Below are the code and all the weights of a small trained network. Each question names an input and a class and asks about switching units off, where a switched-off unit gives its printed mean instead of its output.

import numpy as np


def w(rows, s, z=0):
    codes = np.array(rows[::2]) - 128.0
    scale = np.full(codes.shape[1], s)
    scale[-1] = z or s
    return codes * scale


def f(y):
    return y / 2 * (1 + np.tanh(0.7978845608 * (y + 0.044715 * y**3)))


def log_softmax(a):
    a = a - a.max(-1, keepdims=True)
    return a - np.log(np.exp(a).sum(-1, keepdims=True))


def net(x, mask):
    res = np.array(x, float).reshape(1, 8) / 4 @ E
    y = f(res @ A[0][:, :-1].T + A[0][:, -1])
    res = res + np.where(mask, y, B[0][:, -1]) @ B[0][:, :-1]
    return log_softmax(res[-1] @ U[:, :-1].T + U[:, -1])


A, B = {}, {}
E = w([
[129,129,127],'x0',
[128,127,129],'x1',
[128,128,129],'x2',
[133,77,18],'x3',
[127,128,128],'x4',
[129,127,127],'x5',
[26,61,157],'x6',
[55,253,88],'x7',
],0.017)
A[0] = w([
[102,183,157,104],'neuron 0',
[149,181,122,52],'neuron 1',
[135,157,122,90],'neuron 2',
[5,58,147,160],'neuron 3',
[125,146,135,103],'neuron 4',
[97,124,88,33],'neuron 5',
[39,143,97,121],'neuron 6',
[87,90,76,55],'neuron 7',
[100,117,167,82],'neuron 8',
[204,175,161,121],'neuron 9',
[75,211,69,150],'neuron 10',
[143,86,226,95],'neuron 11',
[119,131,147,102],'neuron 12',
[132,89,106,86],'neuron 13',
[116,197,145,141],'neuron 14',
[77,74,140,142],'neuron 15',
[163,173,58,110],'neuron 16',
[35,106,118,124],'neuron 17',
[202,126,70,106],'neuron 18',
[156,153,232,201],'neuron 19',
[122,147,137,94],'neuron 20',
[191,88,122,202],'neuron 21',
[77,214,62,145],'neuron 22',
[133,195,222,191],'neuron 23',
[17,91,115,133],'neuron 24',
[115,132,145,99],'neuron 25',
[43,64,128,124],'neuron 26',
[17,163,145,84],'neuron 27',
[165,88,136,66],'neuron 28',
[115,183,156,145],'neuron 29',
[146,148,71,60],'neuron 30',
[183,207,137,7],'neuron 31',
[205,104,88,116],'neuron 32',
],0.016,0.012)
B[0] = w([
[169,186,123,184],'neuron 0',
[59,193,106,154],'neuron 1',
[123,158,119,141],'neuron 2',
[142,177,249,255],'neuron 3',
[135,149,135,135],'neuron 4',
[75,158,177,140],'neuron 5',
[174,215,88,200],'neuron 6',
[115,107,226,158],'neuron 7',
[142,135,213,155],'neuron 8',
[150,29,182,188],'neuron 9',
[62,255,92,238],'neuron 10',
[87,145,183,204],'neuron 11',
[134,128,189,135],'neuron 12',
[147,112,115,146],'neuron 13',
[148,162,100,198],'neuron 14',
[89,119,128,191],'neuron 15',
[122,106,111,182],'neuron 16',
[183,130,125,202],'neuron 17',
[148,80,89,176],'neuron 18',
[54,125,206,233],'neuron 19',
[138,156,144,136],'neuron 20',
[137,41,109,195],'neuron 21',
[57,229,89,239],'neuron 22',
[222,119,188,240],'neuron 23',
[212,124,159,222],'neuron 24',
[136,134,165,135],'neuron 25',
[99,116,205,211],'neuron 26',
[168,226,149,219],'neuron 27',
[125,138,81,156],'neuron 28',
[175,178,105,188],'neuron 29',
[128,146,108,152],'neuron 30',
[63,180,190,173],'neuron 31',
[108,92,89,176],'neuron 32',
],0.0092,0.024)
U = w([
[214,9,196,182],'0',
[78,176,163,245],'1',
[26,98,215,71],'2',
[242,177,132,47],'3',
[201,14,60,104],'4',
[59,149,44,37],'5',
],0.013)

Each question gives the input, the list of numbers given to net, and the class t.
The units are the neurons (one row each of A and B). Each row of codes is followed by its name. A weight is (code - 128) times the scale printed after its matrix; where a second scale follows, it is the last column's (A, B and U).
mask holds one flag per neuron, in row order. A switched-off neuron (its flag False) gives its mean, the last column of its row in B, instead of its output. The means were averaged over made-up inputs and are rounded, as every weight is.
A unit's drop is (log p(t) with every unit on - log p(t) with that unit switched off) / (log p(t) with every unit on - log p(t) with every unit switched off).
The circuit of an input: a set's keep is (log p(t) with only the set's units on - log p(t) with every unit switched off) / (log p(t) with every unit on - log p(t) with every unit switched off). Starting from the 12 units with the biggest drops (on a tie, the unit counted first), units are removed one at a time, each time the one whose removal leaves the highest keep (on an exact tie, the one counted first), for as long as the keep stays at least 0.8.
circuit, biggest first: the units of the circuit, biggest drop first
top k neurons: the k neurons with the biggest drops, biggest first
drop when u is switched off: that unit's drop, to one decimal
input [-7,-3,6,-8,7,6,2,-4], class 2: circuit, biggest first -> neuron 19
input [-1,6,8,-7,-3,-1,1,-1], class 2: top 3 neurons -> neuron 19; neuron 24; neuron 11
input [2,8,8,-6,2,6,1,-8], class 2: top 4 neurons -> neuron 19; neuron 11; neuron 24; neuron 17
input [3,5,-3,-5,-3,-3,2,1], class 3: top 3 neurons -> neuron 23; neuron 22; neuron 10
input [-2,2,6,3,8,-4,6,0], class 0: top 3 neurons -> neuron 10; neuron 22; neuron 24
input [-8,-4,3,0,-5,0,8,0], class 2: top 4 neurons -> neuron 23; neuron 26; neuron 3; neuron 15
input [8,-1,4,-8,1,5,0,-4], class 0: top 3 neurons -> neuron 23; neuron 10; neuron 22
input [-2,-8,-5,-6,-8,3,2,-8], class 2: top 2 neurons -> neuron 11; neuron 19
input [-6,-4,-4,-6,4,6,4,0], class 2: top 2 neurons -> neuron 19; neuron 10
input [-4,-1,2,8,-3,-6,0,8], class 5: drop when neuron 3 is switched off -> 0.1
input [6,7,-3,-5,-6,3,-8,3], class 1: drop when neuron 31 is switched off -> 1.1
input [-1,-5,5,-7,-7,-6,2,5], class 3: drop when neuron 23 is switched off -> 0.3
